Where the symbols take the objects:
ξ: Duz->Dal, Zit->Ged, San->Keb, Rav->Kep, Fuz->Rir, Dal->Mas, Kom->Dov, Tep->Viz, Tek->Nos, Beg->Das, Taf->Luk, Reg->Sak, Pul->Ber, Dov->Kag, Sak->Tek, Das->Fut, Tiv->Fip, Dak->Guz, Nok->Lib, Nud->Zit, Fut->Zag, Lam->Vot, Gep->Duz, Lof->Lam, Div->Pul, Tak->Div, Buv->Zop, Rif->Lat, Vup->Tep, Vit->Rar, Rer->Rav, Deg->Vup, Kep->Bab, Zop->Pev, Viv->Sez, Gol->Vep, Keb->Vit, Gop->Zur, Nov->Duk, Zur->Beg, Vem->Gop, Pev->Nov, Suv->Geb, Von->Gep, Vot->Mev, Fip->Von, Duk->Bop, Rar->Suv, Vos->Lof, Nez->Taz, Vep->Rad, Bop->Nok, Ber->Vem, Pup->Buv, Zin->Nez, Sez->Nof, Fad->Gol, Taz->Nud, Mev->Rif, Nof->Vos, Lat->Tak, Vus->Deg, Ton->Taf, Nos->Gef, Sok->Ton, Ged->Rer, Mas->Vus, Sof->Viv, Lib->Fuz, Rad->Sof, Kag->Reg, Zag->Mim, Bep->Fad, Geb->Sok, Gef->San, Guz->Kom, Luk->Pup, Viz->Mos, Bab->Dak, Rir->Zin, Mim->Tiv, Mos->Bep
α: Duz->Buv, Zit->Zag, San->Fad, Rav->Fip, Fuz->Vem, Dal->Zop, Kom->Mas, Tep->Nok, Tek->Viz, Beg->Vit, Taf->Vos, Reg->Vup, Pul->Tek, Dov->Vus, Sak->Tep, Das->Rar, Tiv->Ton, Dak->Duz, Nok->Pul, Nud->Fut, Fut->Suv, Lam->Dak, Gep->Pup, Lof->Bab, Div->Sak, Tak->Reg, Buv->Vot, Rif->Dov, Vup->Bop, Vit->Vep, Rer->Tiv, Deg->Duk, Kep->Von, Zop->Mev, Viv->Ged, Gol->Nez, Keb->Gol, Gop->San, Nov->Lat, Zur->Keb, Vem->Gef, Pev->Rif, Suv->Sof, Von->Luk, Vot->Guz, Fip->Taf, Duk->Tak, Rar->Rad, Vos->Kep, Nez->Beg, Vep->Taz, Bop->Div, Ber->Nos, Pup->Lam, Zin->Zur, Sez->Rer, Fad->Zin, Taz->Das, Mev->Kom, Nof->Rav, Lat->Kag, Vus->Nov, Ton->Nof, Nos->Mos, Sok->Sez, Ged->Mim, Mas->Pev, Sof->Zit, Lib->Ber, Rad->Nud, Kag->Deg, Zag->Geb, Bep->Rir, Geb->Viv, Gef->Bep, Guz->Dal, Luk->Lof, Viz->Lib, Bab->Gep, Rir->Gop, Mim->Sok, Mos->Fuz
σ: Duz->Guz, Zit->Viv, San->Zur, Rav->Vos, Fuz->Bep, Dal->Kom, Kom->Rif, Tep->Tek, Tek->Ber, Beg->Taz, Taf->Von, Reg->Div, Pul->Lib, Dov->Lat, Sak->Pul, Das->Nud, Tiv->Rav, Dak->Vot, Nok->Viz, Nud->Sof, Fut->Zit, Lam->Buv, Gep->Dak, Lof->Pup, Div->Nok, Tak->Bop, Buv->Dal, Rif->Nov, Vup->Sak, Vit->Das, Rer->Nof, Deg->Reg, Kep->Lof, Zop->Mas, Viv->Sok, Gol->Vit, Keb->Beg, Gop->Zin, Nov->Deg, Zur->Nez, Vem->Rir, Pev->Vus, Suv->Zag, Von->Bab, Vot->Zop, Fip->Kep, Duk->Vup, Rar->Fut, Vos->Luk, Nez->Vep, Vep->Rar, Bop->Tep, Ber->Fuz, Pup->Duz, Zin->Gol, Sez->Ton, Fad->Keb, Taz->Rad, Mev->Pev, Nof->Taf, Lat->Duk, Vus->Kag, Ton->Fip, Nos->Vem, Sok->Tiv, Ged->Sez, Mas->Dov, Sof->Geb, Lib->Mos, Rad->Suv, Kag->Tak, Zag->Ged, Bep->San, Geb->Mim, Gef->Gop, Guz->Mev, Luk->Gep, Viz->Nos, Bab->Lam, Rir->Fad, Mim->Rer, Mos->Gef
κ: Duz->Gep, Zit->Nud, San->Gef, Rav->Rer, Fuz->Lib, Dal->Duz, Kom->Guz, Tep->Vup, Tek->Sak, Beg->Zur, Taf->Ton, Reg->Kag, Pul->Div, Dov->Kom, Sak->Reg, Das->Beg, Tiv->Mim, Dak->Bab, Nok->Bop, Nud->Taz, Fut->Das, Lam->Lof, Gep->Von, Lof->Vos, Div->Tak, Tak->Lat, Buv->Pup, Rif->Mev, Vup->Deg, Vit->Keb, Rer->Ged, Deg->Vus, Kep->Rav, Zop->Buv, Viv->Sof, Gol->Fad, Keb->San, Gop->Vem, Nov->Pev, Zur->Gop, Vem->Ber, Pev->Zop, Suv->Rar, Von->Fip, Vot->Lam, Fip->Tiv, Duk->Nov, Rar->Vit, Vos->Nof, Nez->Zin, Vep->Gol, Bop->Duk, Ber->Pul, Pup->Luk, Zin->Rir, Sez->Viv, Fad->Bep, Taz->Nez, Mev->Vot, Nof->Sez, Lat->Rif, Vus->Mas, Ton->Sok, Nos->Tek, Sok->Geb, Ged->Zit, Mas->Dal, Sof->Rad, Lib->Nok, Rad->Vep, Kag->Dov, Zag->Fut, Bep->Mos, Geb->Suv, Gef->Nos, Guz->Dak, Luk->Taf, Viz->Tep, Bab->Kep, Rir->Fuz, Mim->Zag, Mos->Viz
δ: Duz->Mas, Zit->Rer, San->Vit, Rav->Bab, Fuz->Zin, Dal->Vus, Kom->Kag, Tep->Mos, Tek->Gef, Beg->Fut, Taf->Pup, Reg->Tek, Pul->Vem, Dov->Reg, Sak->Nos, Das->Zag, Tiv->Von, Dak->Kom, Nok->Fuz, Nud->Ged, Fut->Mim, Lam->Mev, Gep->Dal, Lof->Vot, Div->Ber, Tak->Pul, Buv->Pev, Rif->Tak, Vup->Viz, Vit->Suv, Rer->Kep, Deg->Tep, Kep->Dak, Zop->Nov, Viv->Nof, Gol->Rad, Keb->Rar, Gop->Beg, Nov->Bop, Zur->Das, Vem->Zur, Pev->Duk, Suv->Sok, Von->Duz, Vot->Rif, Fip->Gep, Duk->Nok, Rar->Geb, Vos->Lam, Nez->Nud, Vep->Sof, Bop->Lib, Ber->Gop, Pup->Zop, Zin->Taz, Sez->Vos, Fad->Vep, Taz->Zit, Mev->Lat, Nof->Lof, Lat->Div, Vus->Vup, Ton->Luk, Nos->San, Sok->Taf, Ged->Rav, Mas->Deg, Sof->Sez, Lib->Rir, Rad->Viv, Kag->Sak, Zag->Tiv, Bep->Gol, Geb->Ton, Gef->Keb, Guz->Dov, Luk->Buv, Viz->Bep, Bab->Guz, Rir->Nez, Mim->Fip, Mos->Fad

The rows follow the links: the fewer symbols apart two objects are, the more alike their rows tend to be.

Each row is also shifted at random along 8 hidden directions that mean nothing.

Some objects, each with a row of numbers:
Fut [1116   87  272   34   13  -29  -25  399 -131 -311  464  221 -162 -168  254 -653  101 -201   41  -17  121 -374 -470   69 -152  -31  211 -571  435 -272  119 -273]
Zin [  81   46 -332 -129  -58 -280 -109  199 -120   -4  -58   -4 -114   89 -216 -331  279  133   14   48  178 -162  -90   55 -120  -62 -576  173  108 -223  168   79]
Rav [ 342  185  117  281  -11  164   25  359  162  313  230  317  458 -172   14  110 -249  298  103 -449 -151 -173  -93  -12 -186  104  486 -513   91  -37 -231 -311]
Kag [-101  -64  196 -278 -285 -125  261   81  -60 -311  484 -208 -348  -95  208 -189 -196   -2  196  -79  536  -16 -184 -159 -215   15   30   70   31  131  -72  -65]
Gol [-269   46 -354  116    6  -76  152  365 -332   36 -377   68   21  113 -448 -161  709  -24  143  688 -487 -224 -177  146  303 -450 -610  -83  -29   52 -107 -467]
Bep [-210   73 -142   17  -49    3  193    9 -247   -8 -115  -56  -60  378 -114   71  480  108 -142  255  -25  126  -99 -119  191  -38 -359   79  -98 -185 -197   91]
Luk [ 351  -16   91  156 -178  -85 -158  148  306  296 -317  -78  199 -187  -48  317 -341  -88  200  193 -142  -49 -156  199  136   44  225 -108   -7  121  173 -358]
Pev [ -99   36 -323 -172 -149 -655    6  -72  301 -363  483 -287  -64   75  -69 -191 -134   47  192 -438  235  248  169  -46   92   34   57  152 -143  181  135 -453]
Beg [ -42   86 -652  191  -79 -271 -145  397 -109  359  -58   -6  138 -206 -258 -291 -310  232 -100 -135 -142  -16 -320  190 -639    0 -311  -37   99 -191 -126 -215]
Sok [-470 -100 -131   86  285 -544 -156   77  129  361 -142 -110  211 -208  112  389 -617    5   -8  234 -172  -16   29  289   88 -221  184   40  317 -202  297  -87]
Von [-584  164 -244 -347 -218 -571 -334  321  484  -71  247  -50  263 -258  371  -31 -243 -208   90 -115  360   13  203  -40 -247  201   85  250  193   95 -302   73]
Lib [ -57  -51 -480  751   26  339  195 -238 -172  515 -412 -279  182  267 -103  229  206  299   64 -487 -278  299  169   26  186 -178   55  -92 -278 -224  208 -371]
Zit [ 282  -64 -344   56  123 -625 -282  216  157   99 -212 -346  139  -93 -130 -164  -31  -34 -126 -271 -156   64  -42  191  -10 -140   91 -252  287 -381  185 -431]
Nof [ 348   39  257 -121  204   66  -66   59   98  165  -63  270  239  -92 -126  195  131    9  -13  -64 -167 -173  347  -14  145   53  235  -29   18  122 -123  342]
Pul [-128   94 -106  292  -22  481  368 -141 -268   43 -141  -93  -24  239  102  175  322  135  -45    4 -297  212 -129   75  367 -334  103    3 -201   63   -9 -347]
Duk [-532 -230  -71  221  -72  271  179 -210  -40   30  -99 -268  -34   19  215   93  -16  203  337 -475  288  -13  403 -301  -89 -115  -80  -88  -86  -20  -41 -151]
Rer [-547   81  247   73  -16 -196   74  635 -118  256  287  364   87 -355  -86 -402  182 -152  197  145   78 -540 -121   38 -206   -1  168 -383  271  -63  -91  120]
Nok [-897  -89  -44  321  -17  381  393 -135 -397  147 -219  -93 -210   74  292  109  286 -184  221  530  -96   -5   18   90  323 -435 -129  208  -78  124  156  -32]
Tiv [ 123  -63  230 -157   24 -334   19  404 -100  409 -305   57  -57 -290 -596  -72  346 -338   13  599 -253 -338  -76  281  191 -141   51   20   45  145  189  177]
Nos [ 138  141 -489   99 -336 -510  208  307 -156   72   73 -410 -208  176 -139 -339  440  -64   37  114   55  199 -434  235  282 -271  -94  171  -39 -153  280 -508]
Mos [-261  283  -44 -216  -78  119  212  -84 -177 -264  581  110  -76  314  519   86 -178  142 -470  -12  290  402 -277 -179 -235  249   72  338    3 -162 -513  469]
Rif [ 471 -390 -111  293   33  -30  -31 -490   89  452 -504 -366  -32   47 -774  223  -72  121   91 -489 -104  239  523  -66  -20  189  -25   92 -514  178  324   77]
Rad [ 217   15 -369  285    3 -241  -48  404 -163  270 -248 -123  120 -128 -290 -272  135 -129  -99  133 -391   -9 -265  155 -258 -108  -54 -334   87 -162 -259 -429]
Vit [ 849 -150   96  138  314  345 -104 -321 -251  270 -254  238  -92 -156   62  257 -608   28 -189  468 -164  -86 -105  230 -291   -1 -184  247   83  -34  243  558]
Mas [ 657 -175  271 -181   85  -49   46 -533  120 -212   40  -88 -237   87 -322  205 -148 -102   10   98  -18  188  191    9  317  100   77  286 -341  351  375  161]

The symbols that take the first to the second take the third to the fourth, perhaps in another order. What is the fourth?
Answer with the object's name.
[-222  182 -113 -172 -214  -73  298  126 -306  -88  226  -72 -288  204   66 -179  324 -158 -264  379   84  250 -375   52   28  -24  -49  358 -107   17 -164  203]
to [-110  255 -427  191  -50 -189   27  585 -142 -173  445  209  148 -140  226 -529   59    3   96    2 -113 -194 -352   50 -361 -146 -110 -374  300 -141 -370 -551]
as [-495  -35  -43  -48  481  120 -222 -228   94  137 -344   30  460  142  -34  544 -136  205 -584 -367 -443  306  445 -188 -201  174  191 -147   27 -288 -719  393]
to Gep

[ 872   -4  332   46  -78  -13  304 -172   71 -504  548   -5 -202  139   53  -30  -52  111  356 -122   71    6 -159  -53  488 -130  259 -297 -109  242  345 -669]
to [-426  -30   53 -290 -198   40  295   40  -63 -411  251 -137  -69  184 -141 -193  611   26  115 -313  202   56  340 -446   -2   36  -98  -74 -257  243 -585  -81]
as [-315 -176  151   56 -152 -154  264  -45  -84  -40  244 -164 -259  -77  -52  -54 -105 -135  336  173  301  -59   70 -147  -39    4  -48   40 -153  241   50  -26]
to Deg

[-490 -129 -155  -20  -85 -156  262 -196   30 -230   50 -423  -82   98  343  342 -239  128  301   15  159  230  133  -97  278 -377  -51  122   -2  119   40 -527]
to [ 187  124 -229  294   82  140  129   15 -116  -13  -63   52  151  319   -1  245   -1  483   43   64 -222   23 -305   31  240 -245 -310 -223   58 -248   77 -529]
as [  67 -253   -1  225   64  765  147 -524 -100  303 -677 -279   78  131 -209  484   53  410  -76 -577 -216  260  373 -157   -2 -111   16   -8 -341   34  -53   22]
to Gol

[-200  137  263 -249 -106  615  316 -106 -239 -311  381  149 -234   25  443  -74  -45  108 -181 -109  239   85 -268  -98 -180  -21  163  126    9   95 -255  259]
to [ 846  -48  -74  511  137  190 -101  128 -165   -8  198  278  -24 -194  293 -567  105  -47  439 -137   80 -535   85   41  -97 -191 -163 -440  314 -232  438 -189]
as [ -17  101   80 -184   33   51  151 -261 -191 -219  381   30 -222  308  524  185 -176  -25 -288  284  356  302 -115  -77   35  108  -83  464   40 -159  -91  607]
to Geb

[-562  218 -350  178 -130  -32  224  148 -147 -214  434  -38   -7  306  372 -375  641   25   97 -269  255   58  115 -232  126  -69 -116   -4    1 -181 -177 -120]
to [  42  -41  248   98 -359  524  371  257 -451  342 -141  -52 -417 -212 -318 -307  118  -19  -66  147   20 -101 -682  166 -396  -50  103  -57 -142  110   55   38]
as [ 366  185 -394   13 -320 -644 -165  656  368  508  -48 -211  335 -323 -428  -26 -401  151  -22 -338 -157  112 -448  305 -344  127  374 -153   39  -12  -75 -580]
to Sok

[-122 -427  102  254  -86  156  203 -295 -163  348 -506 -427 -264  -62 -224  170   38  -21  408   79  178  -59  305  -66   84 -193 -189   58 -195  110  386   -8]
to [ 859  123 -115   67  111  189   13  155 -171  -36   18  247   36    1 -106  -87  -85  149 -148  184 -352  -63 -394  195 -119 -139 -117 -166   80  -59  -50 -242]
as [ -30  364 -388 -520 -189 -324   67  102  -45 -197  309 -170    9  380  -83  125 -113  295 -784 -184   58  704 -507  -65 -338  297  -19  455 -125 -178 -709  218]
to Rer

[-458 -132 -253 -188 -248 -138    1  -75   22  168   41 -416 -203 -219  193   15 -683  204  -75 -454  507  249 -127   16 -638   68   -1  365   38  -73   51  141]
to [-187  140 -485  144 -365  -86  188  312 -247  420  -94 -274  -81   79 -452 -324  315   86 -302 -309  -31  319 -375   91 -383  107   17  154 -255  -95 -170  -27]
as [ -27 -178 -158  256  147 -476 -268  125  216  489 -137   -3  182 -334  -11 -113  -59 -100  400 -263  182 -417  587  131   43  -98   62   32  218 -126  592  200]
to Bab

[-794  225 -212 -245 -261    5  242  287 -188 -401  546   19 -247   17  421 -641  579 -142   51 -176  398  -49  -62 -117  -52 -155  -67  194   80   37 -194  -28]
to [-548  160 -656  144  -74 -270   77  333 -152  324 -324 -131  205  113 -382  271 -242  388 -206  363 -468  237 -549  213 -210 -180 -406   50  -31 -158 -306 -501]
as [ 380   91 -233 -292  142  -51 -150  -11  -91 -212  129  208  -49    2   89 -160  -67   93 -182  113   27  -47  -48   78 -188  -40 -393  285  145  -74  -28  303]
to Mim

[ 154 -128  228 -211  117 -160  -44    3   25  477 -609  -13   81 -177 -410  545   18 -333 -119  809 -385  -34  193  233  269  -66   71  385 -158  342  -33  472]
to [ 257  113  258 -491 -292  -94 -251   85  253 -246  257  132 -190 -139 -456 -411 -102 -111 -237 -235  161   54 -389   65 -346  504  138   78 -203  236   45  183]
as [ 269  160  336 -276  265  111  -61  113   93  -68  331  381  254 -104   88  163 -270  229 -362 -310 -100  -33  -94  -27 -173  162  434 -225  216 -106 -336  311]
to Gep

[-122  143  -31   76   -3  165  192 -150 -187 -163  388   55 -145  249  533  -59   80   23 -112  -62  333  147  -10 -136   53   35    1  224   32 -179  -33  351]
to [  63   15 -298   30  313  -38 -237  -94   12 -369  307  266   99  -52  625 -424  274 -120  188 -264  217 -270  653 -192  -78 -101 -335   44  305 -184  -17  256]
as [-176  -67  403  284  285   69  123  175 -146  133    6  255  113 -115  136  151  -49  -71  195  424 -255 -394 -139  135  323 -288  239 -506  329 -156  210 -195]
to Lam

[ -96 -179  277 -251  -59   26  428 -226 -155 -326  -65 -284 -310  151   54  358  149 -157  167  609    8  113   11  -93  512 -362 -105  180 -147  352  -23 -231]
to [  92 -199  299  163 -152  -49  295  -79  -98  -41  332 -121 -323  -99   30  -67 -290  -54  431  119  355 -124 -101  -90  -77   -4   58  -91  -88  195  274 -108]
as [ 235    6  513 -199  -44  225    0 -184   73 -422  448  318 -237  -10 -127 -288   51 -171   41  -65  164 -120   -7 -102   31  355  116  -23 -198  329  143  282]
to Vot

[  -2  -37  241  140 -142   89  -91  114  198  313 -439  -19  151 -153  -85  473 -350 -191  120  572 -257    0 -265  169  102   60  196  -88  -58  221  -27 -224]
to [  75  143  107 -222   14  550  159 -321  -81 -349  420   81 -143  120  594   44 -214  251 -249 -462  259  260  -49  -93 -103    3  238  260    9   16 -109  246]
as [ -47    6  665   23  129  703  -81 -441  207 -241  -15  384   59   53  324  561 -572  -34  -36  386 -169   41 -161   -7  209  244  273 -149  -84  255  -18   91]
to Lib

[-130  -69   99  -65 -199 -180  269  -18  -81  310  -26 -186 -157  -47 -674  366 -680   23 -307  396 -272  454 -582  149 -391  303  196  197 -437  386 -311  -37]
to [-128 -140 -131  268   89  348   14 -471 -108   33   92  -78 -187    4  597 -141   21   -4  196 -415  448  -17  489  -83   65 -136  -34  332   41 -122  558  431]
as [ 671  214 -322 -411   48 -304 -149  310   10 -573  322   86    6   31   31 -639  687 -175 -144 -170  -86  -61  102  -38   19 -139 -214  -36  178  -50 -333 -159]
to Ton

[-306   55 -435   35  203 -398 -174   99   37   20   -8 -138  208  -66  301  200 -483  -88 -298  155 -231  286  -61   98 -314  -39   27   29  270 -211 -428  -96]
to [ 181  291  299 -134 -444  -94   -5  613  282 -221  290  105   39 -199   52 -138 -194 -152  159  353    7 -140 -846  168   26   95  331 -385  133  179 -130 -721]
as [  88  -71  -30   69  231 -118 -377 -246  493  -94  164  154  334 -132  751  143 -124  -88  458 -499  434 -254 1003 -204  253   18  107  106  244  -43  315  315]
to Lat

